Below are the code and all the weights of a small trained network. Each question names an input and a target symbol and asks about switching units off, where a switched-off unit gives its printed mean instead of its output.

import numpy as np


def w(rows, s, z=0):
    codes = np.array(rows[::2]) - 128.0
    scale = np.full(codes.shape[1], s)
    scale[-1] = z or s
    return codes * scale


def f(y):
    return np.maximum(y, 0)


def softmax(a):
    e = np.exp(a - a.max(-1, keepdims=True))
    return e / e.sum(-1, keepdims=True)


def log_softmax(a):
    a = a - a.max(-1, keepdims=True)
    return a - np.log(np.exp(a).sum(-1, keepdims=True))


def net(x, mask):
    ids = ['αβηθλμπσω'.index(c) for c in x.split()]
    T = len(ids)
    res = E[ids] + P[:T]
    u = 0
    for l in range(3):
        r = res
        for j in range(2):
            rows = slice(2 * j, 2 * j + 2)
            q, k, v = (r @ M[l][rows].T for M in (Q, K, V))
            z = softmax(np.where(np.tri(T) > 0, q @ k.T / 2**0.5, -1e9)) @ v
            o = O[l][rows]
            res = res + np.where(mask[u + j], z, o[:, -1]) @ o[:, :-1]
        u += 2
        y = f(res @ A[l][:, :-1].T + A[l][:, -1])
        res = res + np.where(mask[u : u + 4], y, B[l][:, -1]) @ B[l][:, :-1]
        u += 4
    return log_softmax(res[-1] @ U[:, :-1].T + U[:, -1])


Q, K, V, O, A, B = {}, {}, {}, {}, {}, {}
E = w([
[137,82,117],'α',
[167,99,88],'β',
[158,109,129],'η',
[208,134,199],'θ',
[127,85,154],'λ',
[69,97,252],'μ',
[112,90,110],'π',
[137,75,180],'σ',
[116,127,149],'ω',
],0.02)
P = w([
[109,213,134],'0',
[102,103,152],'1',
[164,71,199],'2',
[139,104,173],'3',
[170,76,173],'4',
[166,90,197],'5',
[189,76,203],'6',
[223,55,208],'7',
[206,108,194],'8',
[207,106,223],'9',
[255,98,207],'10',
[216,152,229],'11',
[226,147,217],'12',
],0.0062)
Q[0] = w([
[54,123,123],'0.h0',
[191,8,171],'0.h0',
[131,98,101],'0.h1',
[72,129,83],'0.h1',
],0.015)
K[0] = w([
[85,198,3],'0.h0',
[70,202,206],'0.h0',
[141,181,165],'0.h1',
[51,52,120],'0.h1',
],0.011)
V[0] = w([
[114,23,121],'0.h0',
[185,177,141],'0.h0',
[57,105,77],'0.h1',
[248,152,150],'0.h1',
],0.011)
O[0] = w([
[212,151,34,192],'0.h0',
[1,89,142,105],'0.h0',
[145,167,178,7],'0.h1',
[36,98,49,254],'0.h1',
],0.0091,0.0082)
A[0] = w([
[26,127,246,174],'0.n0',
[122,25,81,253],'0.n1',
[165,109,122,233],'0.n2',
[255,162,84,217],'0.n3',
],0.0083,0.0026)
B[0] = w([
[228,28,119,170],'0.n0',
[76,222,212,248],'0.n1',
[2,194,202,168],'0.n2',
[93,181,99,185],'0.n3',
],0.0051,0.013)
Q[1] = w([
[181,52,98],'1.h0',
[78,112,239],'1.h0',
[86,255,23],'1.h1',
[199,67,92],'1.h1',
],0.0068)
K[1] = w([
[141,203,111],'1.h0',
[165,85,27],'1.h0',
[207,37,121],'1.h1',
[1,146,72],'1.h1',
],0.0077)
V[1] = w([
[92,80,241],'1.h0',
[152,171,126],'1.h0',
[37,2,20],'1.h1',
[85,45,141],'1.h1',
],0.009)
O[1] = w([
[190,100,60,255],'1.h0',
[169,162,74,88],'1.h0',
[195,225,2,152],'1.h1',
[60,22,209,211],'1.h1',
],0.0059,0.006)
A[1] = w([
[246,42,94,96],'1.n0',
[106,125,162,129],'1.n1',
[81,161,132,235],'1.n2',
[164,71,123,247],'1.n3',
],0.013,0.0013)
B[1] = w([
[147,148,66,233],'1.n0',
[86,129,141,202],'1.n1',
[253,183,102,197],'1.n2',
[125,212,55,255],'1.n3',
],0.0073,0.004)
Q[2] = w([
[179,91,164],'2.h0',
[98,3,161],'2.h0',
[135,147,103],'2.h1',
[93,72,152],'2.h1',
],0.012)
K[2] = w([
[119,210,102],'2.h0',
[208,174,2],'2.h0',
[83,87,59],'2.h1',
[208,126,182],'2.h1',
],0.0079)
V[2] = w([
[108,165,129],'2.h0',
[169,121,20],'2.h0',
[107,254,101],'2.h1',
[135,203,130],'2.h1',
],0.013)
O[2] = w([
[126,59,58,91],'2.h0',
[114,254,5,231],'2.h0',
[173,85,47,3],'2.h1',
[199,14,55,20],'2.h1',
],0.0075,0.0022)
A[2] = w([
[77,195,97,16],'2.n0',
[139,169,244,168],'2.n1',
[159,133,51,250],'2.n2',
[105,110,178,148],'2.n3',
],0.011,0.0024)
B[2] = w([
[154,89,122,253],'2.n0',
[136,239,149,234],'2.n1',
[125,1,165,249],'2.n2',
[96,215,129,195],'2.n3',
],0.0082,0.0065)
U = w([
[105,87,207,82],'α',
[126,100,167,72],'β',
[12,104,156,167],'η',
[136,174,93,68],'θ',
[107,145,152,253],'λ',
[67,164,169,57],'μ',
[98,105,210,124],'π',
[120,132,158,95],'σ',
[126,164,136,85],'ω',
],0.012,0.0064)

Each question gives the input, a string of symbols that net reads in full, and the target symbol t.
The units are the heads (2 rows each of Q, K, V and O) and the neurons (one row each of A and B). Each row of codes is followed by its name. A weight is (code - 128) times the scale printed after its matrix; where a second scale follows, it is the last column's (O, A, B and U).
mask holds one flag per unit, layer by layer, with each layer's heads first. A switched-off unit (its flag False) gives its mean, the last column of its rows in O or B, instead of its output. The means were averaged over made-up inputs and are rounded, as every weight is.
A unit's drop is (log p(t) with every unit on - log p(t) with that unit switched off) / (log p(t) with every unit on - log p(t) with every unit switched off).
The circuit of an input: a set's keep is (log p(t) with only the set's units on - log p(t) with every unit switched off) / (log p(t) with every unit on - log p(t) with every unit switched off). Starting from the 12 units with the biggest drops (on a tie, the unit counted first), units are removed one at a time, each time the one whose removal leaves the highest keep (on an exact tie, the one counted first), for as long as the keep stays at least 0.8.
units of the circuit, in order: the units of the circuit, biggest drop first
unit that matters most: the unit with the biggest drop
k most important neurons: the k neurons with the biggest drops, biggest first
top k neurons in layer l: the k neurons of layer l with the biggest drops, biggest first
heads that matter: for each layer, one digit per head in row order, 1 if its drop is at least 0.15 and else 0, layers parted by /
input θ θ θ π θ θ θ π, target η: units of the circuit, in order -> [0.h0]
input θ μ π, target θ: heads that matter -> 11 / 11 / 10
input β π σ π α π β, target β: heads that matter -> 10 / 01 / 01
input θ μ λ, target θ: heads that matter -> 10 / 11 / 10
input μ η σ, target μ: heads that matter -> 01 / 01 / 01
input θ λ π λ ω μ θ σ α π, target θ: units of the circuit, in order -> [1.h1, 0.h1]
input σ π θ λ θ η θ λ σ λ η, target η: heads that matter -> 11 / 00 / 00
input ω μ α θ μ μ η π μ θ β, target η: top 2 neurons in layer 0 -> [0.n0, 0.n1]
input θ β σ λ λ λ θ μ β λ σ, target θ: 2 most important neurons -> [0.n0, 0.n2]
input θ λ θ μ ω θ β σ λ β ω α, target θ: units of the circuit, in order -> [1.h1, 0.h1]
input β η π μ, target β: heads that matter -> 00 / 01 / 01
input μ η α η, target μ: top 2 neurons in layer 2 -> [2.n1, 2.n3]
input μ λ π π λ θ π θ λ π π, target μ: top 2 neurons in layer 0 -> [0.n0, 0.n1]
input μ σ μ β α μ μ β π θ α, target η: units of the circuit, in order -> [0.h1, 1.h1, 0.n0]
input θ θ λ θ η μ ω π η, target θ: 2 most important neurons -> [0.n0, 0.n2]
input μ η σ σ β, target μ: units of the circuit, in order -> [1.h1, 0.h1, 2.h1, 2.n1]
input λ σ λ μ θ θ μ λ σ η, target η: unit that matters most -> 0.h1
input μ μ α π ω μ π θ ω, target μ: top 2 neurons in layer 0 -> [0.n0, 0.n2]
input μ σ ω ω λ λ λ ω θ λ θ θ λ, target μ: heads that matter -> 11 / 01 / 11
input θ σ θ θ, target η: most important neuron -> [2.n2]
input θ σ α, target η: 2 most important neurons -> [2.n2, 0.n1]
input μ μ α β θ σ η, target μ: 4 most important neurons -> [0.n2, 0.n0, 0.n3, 2.n1]
input μ π θ π λ β η β, target μ: top 2 neurons in layer 0 -> [0.n1, 0.n0]
input μ η λ ω σ θ θ σ, target μ: top 2 neurons in layer 0 -> [0.n1, 0.n0]
